Here is a tiny trained network, its code and every weight. The questions are about switching its units off for an input and a class, where a switched-off unit gives its printed mean instead of its output.

import numpy as np


def w(rows, s, z=0):
    codes = np.array(rows[::2]) - 128.0
    scale = np.full(codes.shape[1], s)
    scale[-1] = z or s
    return codes * scale


def norm(h):
    return h / np.sqrt((h * h).mean(-1, keepdims=True) + 1e-5)


def f(y):
    return np.maximum(y, 0)


def log_softmax(a):
    a = a - a.max(-1, keepdims=True)
    return a - np.log(np.exp(a).sum(-1, keepdims=True))


def net(x, mask):
    res = np.array(x, float).reshape(1, 5) / 4 @ E
    u = 0
    for l in range(4):
        y = f(norm(res) @ A[l][:, :-1].T + A[l][:, -1])
        res = res + np.where(mask[u : u + 8], y, B[l][:, -1]) @ B[l][:, :-1]
        u += 8
    return log_softmax(norm(res)[-1] @ U[:, :-1].T + U[:, -1])


A, B = {}, {}
E = w([
[127,127,128,127,128],'x0',
[127,128,128,129,129],'x1',
[190,33,24,147,143],'x2',
[180,70,231,140,159],'x3',
[174,184,101,89,250],'x4',
],0.012)
A[0] = w([
[102,31,83,146,112,65],'0.n1',
[133,137,123,71,190,56],'0.n2',
[221,78,27,72,205,29],'0.n3',
[115,98,86,115,122,3],'0.n4',
[32,150,42,108,138,219],'0.n5',
[192,110,129,94,143,7],'0.n6',
[205,209,100,78,245,160],'0.n7',
[106,143,153,179,124,46],'0.n8',
],0.012,0.0056)
B[0] = w([
[254,177,134,117,125,174],'0.n1',
[194,133,188,184,21,157],'0.n2',
[64,13,43,239,64,208],'0.n3',
[193,182,109,160,97,134],'0.n4',
[122,182,61,24,52,219],'0.n5',
[151,91,176,147,116,138],'0.n6',
[5,114,130,55,234,244],'0.n7',
[68,103,140,144,70,135],'0.n8',
],0.008,0.011)
A[1] = w([
[126,187,225,80,39,82],'1.n1',
[67,159,217,164,111,26],'1.n2',
[191,91,86,169,191,92],'1.n3',
[143,95,174,149,154,173],'1.n4',
[52,186,189,110,162,108],'1.n5',
[131,246,168,134,90,3],'1.n6',
[112,100,99,222,79,197],'1.n7',
[134,64,176,226,140,93],'1.n8',
],0.013,0.0052)
B[1] = w([
[33,25,48,181,147,251],'1.n1',
[71,92,110,150,251,200],'1.n2',
[72,88,210,190,86,182],'1.n3',
[124,87,207,129,101,196],'1.n4',
[254,231,148,95,172,254],'1.n5',
[68,5,80,101,30,178],'1.n6',
[153,243,155,10,163,247],'1.n7',
[125,73,250,180,116,207],'1.n8',
],0.0091,0.0072)
A[2] = w([
[185,140,56,132,185,68],'2.n1',
[148,154,158,191,102,84],'2.n2',
[172,101,107,130,112,145],'2.n3',
[250,138,141,125,72,213],'2.n4',
[139,205,105,137,141,3],'2.n5',
[116,107,183,166,160,118],'2.n6',
[211,228,73,128,51,38],'2.n7',
[116,130,80,147,50,21],'2.n8',
],0.017,0.006)
B[2] = w([
[112,104,91,175,67,174],'2.n1',
[101,98,130,108,68,149],'2.n2',
[126,159,166,158,123,172],'2.n3',
[165,210,180,77,45,229],'2.n4',
[124,148,156,124,80,151],'2.n5',
[169,112,140,102,202,255],'2.n6',
[229,149,129,167,248,225],'2.n7',
[166,117,69,224,152,207],'2.n8',
],0.014,0.0066)
A[3] = w([
[177,36,107,181,166,29],'3.n1',
[171,246,197,2,93,2],'3.n2',
[181,144,227,150,201,55],'3.n3',
[49,195,33,116,136,70],'3.n4',
[104,189,127,15,168,63],'3.n5',
[120,22,70,154,137,149],'3.n6',
[65,103,62,172,64,49],'3.n7',
[48,63,87,44,185,92],'3.n8',
],0.012,0.0068)
B[3] = w([
[42,70,152,107,143,163],'3.n1',
[72,62,125,178,104,216],'3.n2',
[149,153,4,142,137,234],'3.n3',
[55,138,157,67,55,246],'3.n4',
[164,144,177,92,101,212],'3.n5',
[81,70,79,166,95,234],'3.n6',
[111,152,31,151,129,193],'3.n7',
[197,179,156,180,104,254],'3.n8',
],0.014,0.0071)
U = w([
[52,108,21,152,79,253],'0',
[83,8,156,191,189,182],'1',
[88,221,149,39,99,23],'2',
[184,164,161,107,246,108],'3',
[253,185,76,169,93,72],'4',
[194,99,222,147,53,119],'5',
],0.025,0.0032)

Each question gives the input, the list of numbers given to net, and the class t.
The units are the neurons (one row each of A and B). Each row of codes is followed by its name. A weight is (code - 128) times the scale printed after its matrix; where a second scale follows, it is the last column's (A, B and U).
mask holds one flag per neuron, layer by layer. A switched-off neuron (its flag False) gives its mean, the last column of its row in B, instead of its output. The means were averaged over made-up inputs and are rounded, as every weight is.
A unit's drop is (log p(t) with every unit on - log p(t) with that unit switched off) / (log p(t) with every unit on - log p(t) with every unit switched off).
most important unit: the unit with the biggest drop
k most important neurons: the k neurons with the biggest drops, biggest first
k most important neurons of layer l: the k neurons of layer l with the biggest drops, biggest first
drop of u: that unit's drop, to one decimal
input [2,6,5,2,-2], class 5: most important unit	0.n5
input [3,2,1,-1,-5], class 4: 2 most important neurons	(0.n7 1.n2)
input [5,-8,0,4,-7], class 1: 2 most important neurons	(0.n3 1.n1)
input [8,-3,5,0,8], class 0: 2 most important neurons of layer 2	(2.n7 2.n6)
input [5,-2,-7,0,0], class 0: 4 most important neurons of layer 1	(1.n1 1.n6 1.n7 1.n8)
input [6,1,-6,1,1], class 3: 2 most important neurons	(1.n5 0.n5)
input [-4,-8,-8,-3,-2], class 0: 2 most important neurons	(0.n7 1.n6)
input [-8,5,-6,-1,0], class 0: 4 most important neurons	(0.n7 1.n1 1.n6 1.n7)
input [8,-8,0,-4,6], class 2: 3 most important neurons	(0.n7 1.n1 2.n8)
input [1,3,-6,1,4], class 3: 2 most important neurons	(0.n5 3.n4)
input [3,8,6,1,-8], class 5: 2 most important neurons	(0.n5 2.n4)
input [3,-7,7,5,-2], class 5: 2 most important neurons	(0.n7 2.n4)
input [-5,-8,-6,6,-1], class 1: 2 most important neurons	(0.n7 1.n1)
input [6,0,1,3,8], class 1: most important neuron of layer 2	(2.n4)
input [1,-5,0,5,-7], class 1: 2 most important neurons	(0.n3 1.n1)
input [7,0,-1,0,1], class 2: 2 most important neurons of layer 2	(2.n7 2.n6)
input [-2,-2,0,5,-4], class 1: 2 most important neurons	(0.n3 1.n5)
input [-1,3,4,-8,0], class 4: 3 most important neurons	(0.n7 2.n7 1.n1)
input [8,5,-6,4,-5], class 1: drop of 1.n1	0.5
input [-5,-2,5,6,-2], class 5: drop of 0.n7	0.2
input [5,7,5,2,-2], class 5: drop of 0.n5	0.2
input [-2,2,4,2,-3], class 5: drop of 0.n5	0.5
input [8,1,-1,5,1], class 3: most important unit	0.n3
